Here is a tiny trained network, its code and every weight. The questions are about switching its units off for an input and a class, where a switched-off unit gives its printed mean instead of its output.

import numpy as np


def w(rows, s, z=0):
    codes = np.array(rows[::2]) - 128.0
    scale = np.full(codes.shape[1], s)
    scale[-1] = z or s
    return codes * scale


def f(y):
    return np.maximum(y, 0)


def log_softmax(a):
    a = a - a.max(-1, keepdims=True)
    return a - np.log(np.exp(a).sum(-1, keepdims=True))


def net(x, mask):
    res = np.array(x, float).reshape(1, 8) / 4 @ E
    y = f(res @ A[0][:, :-1].T + A[0][:, -1])
    res = res + np.where(mask, y, B[0][:, -1]) @ B[0][:, :-1]
    return log_softmax(res[-1] @ U[:, :-1].T + U[:, -1])


A, B = {}, {}
E = w([
[148,113,184,153,135,105,127,152],'x0',
[59,123,65,236,147,148,202,150],'x1',
[128,126,134,128,129,126,125,130],'x2',
[155,121,175,105,126,242,193,159],'x3',
[71,84,146,169,10,176,75,121],'x4',
[136,121,157,137,132,116,129,140],'x5',
[73,125,220,153,254,193,68,62],'x6',
[90,214,137,119,116,135,88,212],'x7',
],0.0079)
A[0] = w([
[118,68,116,146,78,149,77,130,35],'neuron 0',
[127,147,142,110,148,191,210,122,150],'neuron 1',
[186,131,182,28,96,106,98,124,184],'neuron 2',
[137,107,171,158,110,215,201,135,161],'neuron 3',
[119,141,172,107,161,146,129,105,41],'neuron 4',
[139,105,120,194,144,25,76,86,158],'neuron 5',
[93,166,120,95,181,84,157,141,144],'neuron 6',
[189,144,69,136,87,50,154,157,41],'neuron 7',
[151,129,93,95,58,99,204,104,36],'neuron 8',
[25,165,138,97,78,86,102,158,202],'neuron 9',
[187,150,116,105,86,149,201,158,114],'neuron 10',
[72,92,95,220,186,118,182,206,53],'neuron 11',
[58,71,128,119,203,125,48,145,62],'neuron 12',
[109,161,64,254,153,156,179,123,31],'neuron 13',
[119,8,131,127,130,133,174,39,131],'neuron 14',
[150,145,112,94,211,54,206,147,116],'neuron 15',
[133,157,156,140,214,160,129,65,53],'neuron 16',
[121,99,129,178,177,191,54,67,88],'neuron 17',
[62,171,180,89,153,163,158,69,221],'neuron 18',
[99,126,150,206,135,106,190,155,255],'neuron 19',
[221,130,111,116,193,100,178,154,41],'neuron 20',
[182,83,116,125,132,125,181,53,120],'neuron 21',
[160,148,136,141,85,101,147,139,36],'neuron 22',
[128,197,172,160,151,112,119,210,188],'neuron 23',
[86,27,139,183,61,150,114,115,157],'neuron 24',
[64,242,125,110,126,170,78,193,105],'neuron 25',
[166,139,138,152,249,107,120,153,130],'neuron 26',
[72,129,198,116,81,187,129,110,112],'neuron 27',
[101,147,157,133,198,131,118,64,121],'neuron 28',
[126,109,100,114,89,74,147,150,35],'neuron 29',
[101,61,191,163,99,128,78,153,136],'neuron 30',
[157,90,174,27,145,173,195,163,127],'neuron 31',
[83,149,49,169,126,71,140,95,208],'neuron 32',
[107,187,170,125,97,64,144,161,155],'neuron 33',
[195,146,130,71,124,145,42,101,45],'neuron 34',
],0.0094,0.0055)
B[0] = w([
[131,255,114,198,121,216,116,141,161],'neuron 0',
[105,90,86,84,114,89,117,54,205],'neuron 1',
[139,147,175,65,83,61,96,80,236],'neuron 2',
[102,16,117,87,148,118,128,17,225],'neuron 3',
[82,124,120,129,102,109,131,145,153],'neuron 4',
[113,28,87,27,201,201,192,42,228],'neuron 5',
[133,170,70,107,109,178,109,102,191],'neuron 6',
[34,106,168,152,101,113,142,206,210],'neuron 7',
[118,105,133,141,117,95,132,225,194],'neuron 8',
[171,110,61,103,165,185,123,101,208],'neuron 9',
[68,67,76,140,114,88,158,176,212],'neuron 10',
[157,159,238,89,63,96,104,113,218],'neuron 11',
[62,80,161,168,91,90,159,174,187],'neuron 12',
[170,210,241,148,82,71,74,99,217],'neuron 13',
[254,151,162,112,200,191,140,204,231],'neuron 14',
[125,206,49,176,81,185,48,113,234],'neuron 15',
[114,146,104,148,114,86,162,199,198],'neuron 16',
[98,125,132,133,122,69,138,239,215],'neuron 17',
[104,76,114,145,133,91,109,189,226],'neuron 18',
[153,130,179,49,102,63,17,106,254],'neuron 19',
[114,205,82,164,124,196,126,146,197],'neuron 20',
[215,148,144,146,197,182,205,225,198],'neuron 21',
[106,115,129,171,51,75,203,187,146],'neuron 22',
[179,71,109,107,215,186,135,150,207],'neuron 23',
[137,190,54,143,141,168,71,168,238],'neuron 24',
[229,104,205,113,217,192,179,198,202],'neuron 25',
[87,158,25,189,110,173,69,128,222],'neuron 26',
[103,123,62,181,122,139,94,129,186],'neuron 27',
[90,114,143,156,125,39,139,186,210],'neuron 28',
[73,148,144,153,160,134,178,170,165],'neuron 29',
[83,210,27,140,116,168,96,118,192],'neuron 30',
[91,102,113,107,106,157,104,84,216],'neuron 31',
[141,69,125,50,146,100,110,90,249],'neuron 32',
[117,78,129,86,197,123,148,146,181],'neuron 33',
[169,175,230,141,62,74,75,104,176],'neuron 34',
],0.0069,0.0084)
U = w([
[135,123,116,121,127,119,114,139,254],'0',
[28,130,157,154,100,78,179,227,48],'1',
[96,252,69,172,91,195,90,120,62],'2',
[251,147,208,137,211,189,198,194,61],'3',
[154,203,254,112,58,55,75,77,41],'4',
[58,55,102,88,151,124,149,26,130],'5',
],0.0084,0.0088)

Each question gives the input, the list of numbers given to net, and the class t.
The units are the neurons (one row each of A and B). Each row of codes is followed by its name. A weight is (code - 128) times the scale printed after its matrix; where a second scale follows, it is the last column's (A, B and U).
mask holds one flag per neuron, in row order. A switched-off neuron (its flag False) gives its mean, the last column of its row in B, instead of its output. The means were averaged over made-up inputs and are rounded, as every weight is.
A unit's drop is (log p(t) with every unit on - log p(t) with that unit switched off) / (log p(t) with every unit on - log p(t) with every unit switched off).
The circuit of an input: a set's keep is (log p(t) with only the set's units on - log p(t) with every unit switched off) / (log p(t) with every unit on - log p(t) with every unit switched off). Starting from the 12 units with the biggest drops (on a tie, the unit counted first), units are removed one at a time, each time the one whose removal leaves the highest keep (on an exact tie, the one counted first), for as long as the keep stays at least 0.8.
units of the circuit, in order: the units of the circuit, biggest drop first
unit that matters most: the unit with the biggest drop
k most important neurons: the k neurons with the biggest drops, biggest first
input [7,1,1,6,-7,-8,5,5], class 0: unit that matters most : neuron 23
input [0,6,-8,-1,-2,4,3,-3], class 4: units of the circuit, in order : [neuron 13; neuron 11]
input [2,-6,3,1,-8,-1,5,-4], class 2: units of the circuit, in order : [neuron 26; neuron 15]
input [-7,-5,-7,8,-5,8,-7,1], class 5: units of the circuit, in order : [neuron 31; neuron 1]
input [-1,-5,-8,3,-8,7,-5,1], class 2: units of the circuit, in order : [neuron 15; neuron 20]
input [1,-7,5,-2,3,6,5,-7], class 3: 2 most important neurons : [neuron 14; neuron 21]
input [2,4,7,7,1,-4,-6,-4], class 5: 3 most important neurons : [neuron 3; neuron 1; neuron 17]
input [-7,8,5,-5,-2,3,1,-8], class 3: 2 most important neurons : [neuron 14; neuron 21]
input [-2,-7,-2,-5,3,-6,8,5], class 1: units of the circuit, in order : [neuron 12; neuron 17]
input [0,7,0,8,2,-6,-8,-5], class 1: 4 most important neurons : [neuron 10; neuron 8; neuron 7; neuron 5]
input [-4,7,-3,-7,-7,-2,4,1], class 2: 2 most important neurons : [neuron 26; neuron 15]
input [-7,8,7,-1,-6,1,1,-5], class 4: 3 most important neurons : [neuron 13; neuron 11; neuron 19]
input [0,-4,1,-7,-6,-5,2,-1], class 5: 3 most important neurons : [neuron 5; neuron 24; neuron 14]
input [-4,3,4,-8,1,-6,-7,-2], class 5: units of the circuit, in order : [neuron 5]
input [1,-6,7,4,-4,4,-5,-2], class 4: 2 most important neurons : [neuron 2; neuron 34]
input [6,-7,7,-5,-7,-8,1,1], class 2: 2 most important neurons : [neuron 26; neuron 15]
input [-1,-6,5,-7,6,-8,-7,4], class 1: 2 most important neurons : [neuron 7; neuron 29]
input [-4,0,2,7,1,0,-8,0], class 1: units of the circuit, in order : [neuron 8; neuron 10]
input [4,6,5,-5,-8,7,-2,-8], class 2: 3 most important neurons : [neuron 15; neuron 26; neuron 20]
input [6,-6,-8,-5,-6,-6,7,-4], class 1: unit that matters most : neuron 28
input [-5,-2,8,-6,8,-8,-1,-2], class 2: 2 most important neurons : [neuron 0; neuron 24]
input [4,-7,-8,-6,7,1,-5,-5], class 2: units of the circuit, in order : [neuron 0; neuron 30]
input [6,-2,6,5,-7,6,4,2], class 2: units of the circuit, in order : [neuron 26; neuron 15]
input [-1,3,-7,-2,5,8,1,1], class 2: units of the circuit, in order : [neuron 24; neuron 30]
